Small tables with named rows and columns. After each table, cells are looked up by row and column.

Fam:
columns: Lat, Zure, Rek, Kerupom, Pep
Feruro: [-21279, -52130, -9878, 57949, -16318]
Gikun: [-23677, 31293, 48927, 58453, 16356]
Mav: [-45757, 11759, 10025, -49356, -25592]
Talatan: [-18369, -35143, 27686, 41876, 53333]
Genur: [-36843, 54186, -12774, 54273, 32094]
Zug: [45258, 37332, 8584, -48390, 52881]

Kerupom of Mav is -49356
Pep of Talatan is 53333
Zure of Mav is 11759
Lat of Feruro is -21279
Rek of Mav is 10025
Pep of Mav is -25592
Zure of Genur is 54186
Lat of Genur is -36843
Rek of Zug is 8584
Which row has the largest Kerupom? Gikun

Legu =
,Puvu,Seb,Babifi,Bilek,Pas
Gimi,0.959,0.793,0.348,0.262,0.882
Zipige,0.688,0.232,0.612,0.478,0.320
Bapab,0.481,0.467,0.730,0.665,0.729
Tam,0.538,0.536,0.531,0.377,0.432
Tufad,0.427,0.506,0.468,0.609,0.604
Nek,0.607,0.309,0.437,0.599,0.504
Leboze,0.451,0.059,0.594,0.438,0.626
Rol,0.776,0.841,0.730,0.060,0.501
Sadon,0.467,0.240,0.310,0.215,0.543
Keb,0.358,0.801,0.558,0.584,0.554
Zam,0.581,0.529,0.396,0.606,0.550
Terusu,0.920,0.528,0.392,0.501,0.540
Bapitu,0.382,0.293,0.452,0.387,0.416

What is the Babifi of Keb in Legu? 0.558
What is the Seb of Rol in Legu? 0.841
What is the Puvu of Tufad in Legu? 0.427
What is the Pas of Bapitu in Legu? 0.416
What is the Babifi of Tufad in Legu? 0.468
What is the Seb of Zipige in Legu? 0.232

Table Lut
columns: Zanet, Muva, Pavalip, Nefumi, Dod, Kisol, Sozuf, Fek
Risun: [0.17, 0.24, 0.23, 0.23, 0.38, 0.20, 0.10, 0.34]
Bimu: [0.34, 0.41, 0.32, 0.08, 0.05, 0.42, 0.24, 0.30]
Rur: [0.73, 0.27, 0.34, 0.45, 0.30, 0.31, 0.21, 0.17]
Goki: [0.28, 0.49, 0.14, 0.27, 0.36, 0.34, 0.39, 0.33]
Mipin: [0.36, 0.10, 0.38, 0.15, 0.28, 0.24, 0.21, 0.11]
Sepeko: [0.45, 0.40, 0.21, 0.81, 0.12, 0.25, 0.20, 0.31]
Rala: [0.18, 0.35, 0.21, 0.16, 0.83, 0.26, 0.15, 0.29]
Sumovaf: [0.22, 0.42, 0.24, 0.27, 0.27, 0.32, 0.26, 0.24]
Sil: [0.39, 0.33, 0.15, 0.19, 0.23, 0.30, 0.53, 0.27]

Kisol of Risun = 0.20
Fek of Mipin = 0.11
Nefumi of Rala = 0.16
Nefumi of Rur = 0.45
Sozuf of Rala = 0.15
Dod of Mipin = 0.28
Kisol of Mipin = 0.24
Dod of Bimu = 0.05
Kisol of Bimu = 0.42
Nefumi of Sumovaf = 0.27
Kisol of Rur = 0.31
Dod of Sumovaf = 0.27
Fek of Risun = 0.34
Pavalip of Rala = 0.21
Kisol of Rala = 0.26
Muva of Bimu = 0.41
Sozuf of Sil = 0.53
Muva of Sil = 0.33
Fek of Bimu = 0.30

Table Ved
	Kap	Razofi	Vikugaz	Bamopel
Zuke	86	169	125	186
Taf	98	93	141	93
Ribe	230	160	155	145
Suzez	41	128	123	147
Kuv	191	184	144	182
Fuvi	239	143	160	123
Gurikag	76	162	125	180
Fibofas	226	134	159	115
Fuzupu	182	103	155	87
Gimu	114	189	128	203

Razofi of Fuzupu = 103
Kap of Gurikag = 76
Kap of Suzez = 41
Bamopel of Fuzupu = 87
Razofi of Fuvi = 143
Kap of Fuzupu = 182
Razofi of Ribe = 160
Bamopel of Fuvi = 123
Kap of Zuke = 86
Bamopel of Gurikag = 180
Bamopel of Suzez = 147
Vikugaz of Fuvi = 160
Bamopel of Gimu = 203
Razofi of Gurikag = 162
Bamopel of Taf = 93
Razofi of Taf = 93
Kap of Fibofas = 226

Puga =
	Rinila	Pog	Midubi	Ziva	Rosiz	Gudo	Sigusel	Fon	Nibi	Vum
Reg	537	8	792	625	977	528	327	910	348	470
Lufa	679	663	580	669	470	596	651	460	727	707
Govipi	585	542	740	757	748	664	561	561	551	646
Vub	747	410	892	686	834	521	310	758	358	630

Fon of Vub = 758
Rosiz of Reg = 977
Sigusel of Vub = 310
Rinila of Reg = 537
Nibi of Reg = 348
Midubi of Vub = 892
Fon of Reg = 910
Ziva of Govipi = 757
Rosiz of Govipi = 748
Sigusel of Lufa = 651
Nibi of Lufa = 727
Ziva of Lufa = 669
Pog of Vub = 410
Vum of Vub = 630
Vum of Lufa = 707
Midubi of Lufa = 580
Gudo of Govipi = 664
Pog of Lufa = 663
Rinila of Vub = 747
Vum of Govipi = 646

Puzofuv:
         Perot  Lazumib
Feborig    163      252
Sugenar    161      211
Vibezop    171      242
Luvos      151      218
Lof        132      174
Kegiz      128      183
Fureran    126      209
Romemo      98      138
Seperu      54       65
Duv         76       98
Panud      108      176
Tozoter     45       52

What is the Perot of Tozoter in Puzofuv? 45
What is the Lazumib of Fureran in Puzofuv? 209
What is the Perot of Feborig in Puzofuv? 163
What is the Lazumib of Feborig in Puzofuv? 252
What is the Lazumib of Tozoter in Puzofuv? 52
What is the Perot of Seperu in Puzofuv? 54
What is the Lazumib of Vibezop in Puzofuv? 242
What is the Lazumib of Kegiz in Puzofuv? 183

Dit:
|  | Rup | Fad |
|---|---|---|
| Mut | 36 | 176 |
| Lubofus | 75 | 14 |
| Fositip | 74 | 27 |
| Tam | 65 | 139 |
| Val | 147 | 39 |
| Ded | 7 | 210 |
| Bik | 234 | 224 |
| Doru | 109 | 38 |
| Fon | 178 | 76 |
| Dalov | 30 | 210 |

What is the Fad of Dalov in Dit?
210
What is the Rup of Lubofus in Dit?
75
What is the Rup of Dalov in Dit?
30
What is the Fad of Tam in Dit?
139
What is the Fad of Val in Dit?
39
What is the Fad of Fon in Dit?
76
What is the Fad of Doru in Dit?
38
What is the Rup of Doru in Dit?
109
What is the Rup of Fositip in Dit?
74
What is the Fad of Mut in Dit?
176
What is the Fad of Fositip in Dit?
27
What is the Rup of Val in Dit?
147
What is the Rup of Ded in Dit?
7

Zakedup =
	Sedu	Goda	Div	Tegi
Merun	16	58	66	100
Bip	102	105	70	110
Veg	59	91	57	113
Fodutef	99	108	106	132
Fipe	33	96	81	122
Rafiso	94	99	86	110
Par	14	137	100	206
Lezuso	5	77	55	107
Fereza	109	95	71	119
Mide	101	136	152	216
Vob	18	61	33	106

Tegi of Bip: 110
Tegi of Veg: 113
Goda of Vob: 61
Div of Lezuso: 55
Tegi of Par: 206
Goda of Fipe: 96

Fep:
	Pif	Bol
Rogege	0.798	0.896
Segoko	0.454	0.154
Vozup	0.918	0.384
Tuk	0.573	0.947
Pugapo	0.608	0.163
Poz	0.708	0.931
Nuvimog	0.881	0.331

Pif of Vozup = 0.918
Bol of Segoko = 0.154
Bol of Poz = 0.931
Pif of Rogege = 0.798
Bol of Vozup = 0.384
Pif of Poz = 0.708
Bol of Nuvimog = 0.331
Pif of Nuvimog = 0.881
Bol of Tuk = 0.947
Pif of Tuk = 0.573
Bol of Rogege = 0.896
Pif of Pugapo = 0.608
Bol of Pugapo = 0.163
Pif of Segoko = 0.454
Which row has the largest Bol? Tuk

Table Vuki
,Segesob,Kavuvu,Fef,Divit,Lezi,Nononuf,Furel,Sazu,Lezok
Vakulu,153,143,177,153,109,106,96,172,111
Zim,135,154,120,134,181,157,130,234,112
Gesos,125,135,146,130,137,171,124,181,152
Nivipi,123,141,137,131,135,97,137,164,122
Dar,186,151,165,170,144,155,94,116,153
Rogaf,189,156,165,160,22,144,166,85,154
Zibon,118,104,150,131,129,104,144,42,127
Kikuz,135,156,152,139,63,119,200,110,122

Dar, Sazu: 116
Gesos, Divit: 130
Vakulu, Segesob: 153
Zibon, Segesob: 118
Vakulu, Kavuvu: 143
Vakulu, Nononuf: 106
Vakulu, Sazu: 172
Gesos, Kavuvu: 135
Rogaf, Fef: 165
Zim, Fef: 120
Rogaf, Lezi: 22

